Below are the code and all the weights of a small trained network. Each question names an input and a class and asks about switching units off, where a switched-off unit gives its printed mean instead of its output.

import numpy as np


def w(rows, s, z=0):
    codes = np.array(rows[::2]) - 128.0
    scale = np.full(codes.shape[1], s)
    scale[-1] = z or s
    return codes * scale


def norm(h):
    return h / np.sqrt((h * h).mean(-1, keepdims=True) + 1e-5)


def f(y):
    return np.maximum(y, 0)


def log_softmax(a):
    a = a - a.max(-1, keepdims=True)
    return a - np.log(np.exp(a).sum(-1, keepdims=True))


def net(x, mask):
    res = np.array(x, float).reshape(1, 5) / 4 @ E
    u = 0
    for l in range(3):
        y = f(norm(res) @ A[l][:, :-1].T + A[l][:, -1])
        res = res + np.where(mask[u : u + 6], y, B[l][:, -1]) @ B[l][:, :-1]
        u += 6
    return log_softmax(norm(res)[-1] @ U[:, :-1].T + U[:, -1])


A, B = {}, {}
E = w([
[88,68,147,161,207,136,68,155],'x0',
[236,151,124,125,179,96,132,145],'x1',
[142,82,143,103,154,28,85,111],'x2',
[180,131,246,142,113,146,93,117],'x3',
[78,169,152,125,205,102,151,80],'x4',
],0.011)
A[0] = w([
[254,129,143,153,161,124,81,159,61],'0.n1',
[199,172,175,188,47,116,66,92,47],'0.n2',
[145,66,58,154,122,139,132,216,203],'0.n3',
[87,71,13,103,163,35,125,136,225],'0.n4',
[161,137,206,155,152,119,178,132,3],'0.n5',
[77,92,167,159,126,92,71,69,49],'0.n6',
],0.0081,0.0013)
B[0] = w([
[223,191,166,123,96,52,93,132,211],'0.n1',
[141,102,95,215,194,170,102,126,188],'0.n2',
[130,62,54,159,131,206,114,191,201],'0.n3',
[48,191,46,148,150,173,92,162,254],'0.n4',
[116,131,136,152,55,146,33,213,166],'0.n5',
[160,170,176,99,106,2,100,182,184],'0.n6',
],0.0086,0.0076)
A[1] = w([
[100,199,6,50,149,96,235,52,129],'1.n1',
[62,134,171,13,112,71,183,63,3],'1.n2',
[206,146,146,59,98,31,147,104,168],'1.n3',
[96,66,236,140,181,146,146,143,91],'1.n4',
[214,116,82,117,37,205,254,139,132],'1.n5',
[151,88,73,84,66,194,194,65,92],'1.n6',
],0.0083,0.0037)
B[1] = w([
[52,106,123,139,243,142,130,106,254],'1.n1',
[185,128,165,135,136,43,128,85,149],'1.n2',
[144,103,111,135,61,61,254,25,212],'1.n3',
[60,222,160,62,69,97,138,126,162],'1.n4',
[63,240,109,151,206,113,229,97,216],'1.n5',
[88,98,131,180,215,125,161,177,170],'1.n6',
],0.011,0.0063)
A[2] = w([
[145,198,83,126,9,135,91,125,183],'2.n1',
[101,80,75,93,116,157,204,72,80],'2.n2',
[129,180,155,141,192,204,118,164,22],'2.n3',
[95,149,144,128,254,8,89,113,163],'2.n4',
[119,57,29,120,131,57,100,136,114],'2.n5',
[29,130,206,130,107,115,87,73,3],'2.n6',
],0.0096,0.0034)
B[2] = w([
[74,80,155,114,146,123,162,157,164],'2.n1',
[161,79,111,159,207,227,188,101,159],'2.n2',
[79,151,92,140,177,105,147,103,166],'2.n3',
[136,203,121,203,70,173,192,62,252],'2.n4',
[77,66,127,105,160,87,171,143,187],'2.n5',
[137,186,142,9,96,165,71,136,163],'2.n6',
],0.012,0.011)
U = w([
[144,62,144,92,147,200,160,9,2],'0',
[228,68,220,156,124,177,75,167,68],'1',
[202,200,176,150,65,49,170,39,222],'2',
[85,6,77,71,129,102,112,224,46],'3',
[44,215,199,50,44,192,82,144,79],'4',
[28,177,76,214,211,216,185,136,204],'5',
],0.013,0.0046)

Each question gives the input, the list of numbers given to net, and the class t.
The units are the neurons (one row each of A and B). Each row of codes is followed by its name. A weight is (code - 128) times the scale printed after its matrix; where a second scale follows, it is the last column's (A, B and U).
mask holds one flag per neuron, layer by layer. A switched-off neuron (its flag False) gives its mean, the last column of its row in B, instead of its output. The means were averaged over made-up inputs and are rounded, as every weight is.
A unit's drop is (log p(t) with every unit on - log p(t) with that unit switched off) / (log p(t) with every unit on - log p(t) with every unit switched off).
The circuit of an input: a set's keep is (log p(t) with only the set's units on - log p(t) with every unit switched off) / (log p(t) with every unit on - log p(t) with every unit switched off). Starting from the 12 units with the biggest drops (on a tie, the unit counted first), units are removed one at a time, each time the one whose removal leaves the highest keep (on an exact tie, the one counted first), for as long as the keep stays at least 0.8.
circuit, biggest first: the units of the circuit, biggest drop first
top k neurons: the k neurons with the biggest drops, biggest first
top k neurons in layer l: the k neurons of layer l with the biggest drops, biggest first
drop when u is switched off: that unit's drop, to one decimal
input [-1,-3,6,2,-3], class 2: circuit, biggest first => [0.n6]
input [-1,-5,-8,7,2], class 4: top 3 neurons => [2.n6, 0.n3, 1.n4]
input [3,2,3,-4,-3], class 3: top 3 neurons => [0.n3, 2.n4, 1.n5]
input [6,6,-8,4,-1], class 1: top 2 neurons in layer 0 => [0.n1, 0.n4]
input [6,-1,1,-8,-6], class 3: circuit, biggest first => [2.n4, 1.n5, 1.n1]
input [2,-6,-6,3,-2], class 4: circuit, biggest first => [2.n6, 0.n3, 0.n4]
input [5,1,-7,6,-1], class 4: top 2 neurons in layer 0 => [0.n4, 0.n3]
input [-3,-8,0,4,3], class 2: circuit, biggest first => [0.n4, 0.n3]
input [-3,-2,1,6,-7], class 1: circuit, biggest first => [2.n4, 0.n4]
input [4,8,-7,2,1], class 1: top 2 neurons in layer 0 => [0.n1, 0.n5]
input [1,5,3,-4,-7], class 3: top 2 neurons => [2.n4, 1.n1]
input [8,7,-2,5,-2], class 2: top 2 neurons => [0.n1, 0.n4]
input [6,-4,6,0,3], class 4: top 2 neurons in layer 0 => [0.n1, 0.n4]
input [1,-7,3,-3,-8], class 3: circuit, biggest first => [2.n4]
input [8,0,4,2,4], class 4: drop when 2.n6 is switched off => 0.3
input [7,4,1,-1,-4], class 3: drop when 1.n5 is switched off => 0.4
input [2,-2,2,2,5], class 2: drop when 0.n6 is switched off => 0.4
input [8,-4,4,-6,-5], class 3: top 2 neurons in layer 2 => [2.n4, 2.n5]
